[156 136 124 137 136 130] ==> 136

[158 133 130 128 115 124 127] ==> 115

[[137 115 127 129 134]
 [124 126 108 109 131]
 [128 109 115 116 150]] ==> 134

[105 122 141 136 112 112] ==> 112

[[129 128 130 128 134]
 [128 126 129 128 106]
 [129 128 129 128 130]] ==> 134

[128 128 107 124 122] ==> 122
---
[138 138 134 149 149] | 138, 149

[103 129 131 116 108] | 103, 108

[[124 124  99 122 133 119 137]
 [106 120 137 149 128 125 126]
 [138 126 118 111 147 127 112]] | 124, 112

[[140 105 126 123]
 [136  98 123 130]
 [148 103 119 116]] | 140, 116

[103 104 142 125] | 103, 125

[126 133 130 140 157] | 126, 157

[[128 142 144 128 129 147 120]
 [129 124 133 128 128 140 155]] | 128, 155

[129 128 144 129 143 153 137] | 129, 137
---
126  127  138  149  132  132
125  128  124  127  137  122
128  128  127  129  119  134
-> 127

100  137  117  155  105  148  149 -> 137

108  156  101  130  103  137 -> 156

124  138  101  107  144  121 -> 138

111  105  107  127 -> 105

154  111  149   99 -> 111

127  124  150  125  130  129  140
133  137  114  137  128  136  133
-> 124

129  126  143  106  141 -> 126
---
[141 135 106 118 121 128 139] >> 118
[127 133 119 128 135 153 115] >> 128
[115 131 120 131 152 111 124] >> 131
[127 127 128 128 112 126 154] >> 128
[122 128 125 128 126 123 106] >> 128
[127 133 148 146 127 119 153] >> 146
[106 153 129 142 111 151 114] >> 142
[149 158 150 139 152 150 144] >> 139
[155 115 137 131 152 157 134] >> 131
---
[155 128 110 105 116 147] -> 155, 147

[142 137 148 157 144 122] -> 157, 148

[ 99 111 120 129] -> 129, 120

[151 126 102 125 125] -> 151, 126

[[108 131 129 129 131 143]
 [148 125 127 127 125 113]
 [125 152 154 153 107 136]] -> 154, 153

[137 138 145 144 107 147 104] -> 147, 145

[144 157 139 129 147] -> 157, 147

[139 152 134 125] -> 152, 139

[[141 143 101 126]
 [129 119 114 121]
 [124 105 103 119]] -> 143, 141
---
153	111	102	127	123	115	133 -> 102

110	133	111	131	145	120	112
133	117	107	116	138	103	123
-> 107

111	153	127	131	125	133	129 -> 127

126	128	133	121	142	121	143
141	130	109	139	137	126	150
133	119	146	150	117	135	125
-> 146

113	148	99	99	119	157	138 -> 99

119	114	121	110	138	151	118 -> 121
---
[122 155 111 129 157 134]	122

[[134  99 139 149 113 124 126]
 [126 129 144 130 131 135 155]
 [154 124 132 144 118 127 125]]	113

[[150 128 110 133]
 [131 124 128 124]
 [120 124 131 135]]	120

[135 151 122 112 128 140]	122

[[108 124 141 132]
 [105 118 148 137]]	108

[155 123 135 115 138 136 134]	123
---
135  139  101  115  118  146  125
142  140  114  112  116  137  118
result: 114

148  142  156  110 result: 156

134  124  104  111  125 result: 104

130  131  150  134  153  126 result: 150

140  152  138  147  143  156
148  145  152  150  142  144
143  144  144  146  151  142
result: 144

137  141  142  129  127  150  117
119  115  113  126  129  106  140
138  126  122  120   99  153  119
result: 122

134  140  101  144 result: 101

117  107  104  119  109  133
117  116  130  148  158  152
107  150  100  113  131  109
result: 100

124  106  111  105 result: 111

108  108  108  148  153  146
149  149  149  107  109  110
148  149  148  108  114  110
result: 148
---
[140, 126, 156, 138, 119, 139] gives 119
[125, 154, 134, 126] gives 134
[151, 144, 128, 130, 128, 144] gives 128
[107, 121, 131, 109] gives 131
[105, 110, 108, 113, 116, 141] gives 116
[152, 145, 117, 142, 118] gives 142
[134, 106, 112, 120, 119, 129, 134] gives 129
---
array([[121, 103, 138, 134, 121, 118],
       [139, 140, 142, 117, 138, 126],
       [128, 115, 122, 114, 115, 141]]) yields 141

array([[149, 149, 117, 108, 108, 140, 106],
       [107, 107, 147, 138, 148, 119, 149],
       [149, 150, 147, 106, 109, 151, 147]]) yields 150

array([[105, 145, 149, 137],
       [152, 107, 111, 107]]) yields 149

array([120, 145, 124, 151, 115, 146]) yields 146

array([[133, 120, 142, 133,  99],
       [123, 131, 108, 111, 137]]) yields 137

array([113, 105, 130, 108]) yields 113

array([132, 108, 123, 151]) yields 132
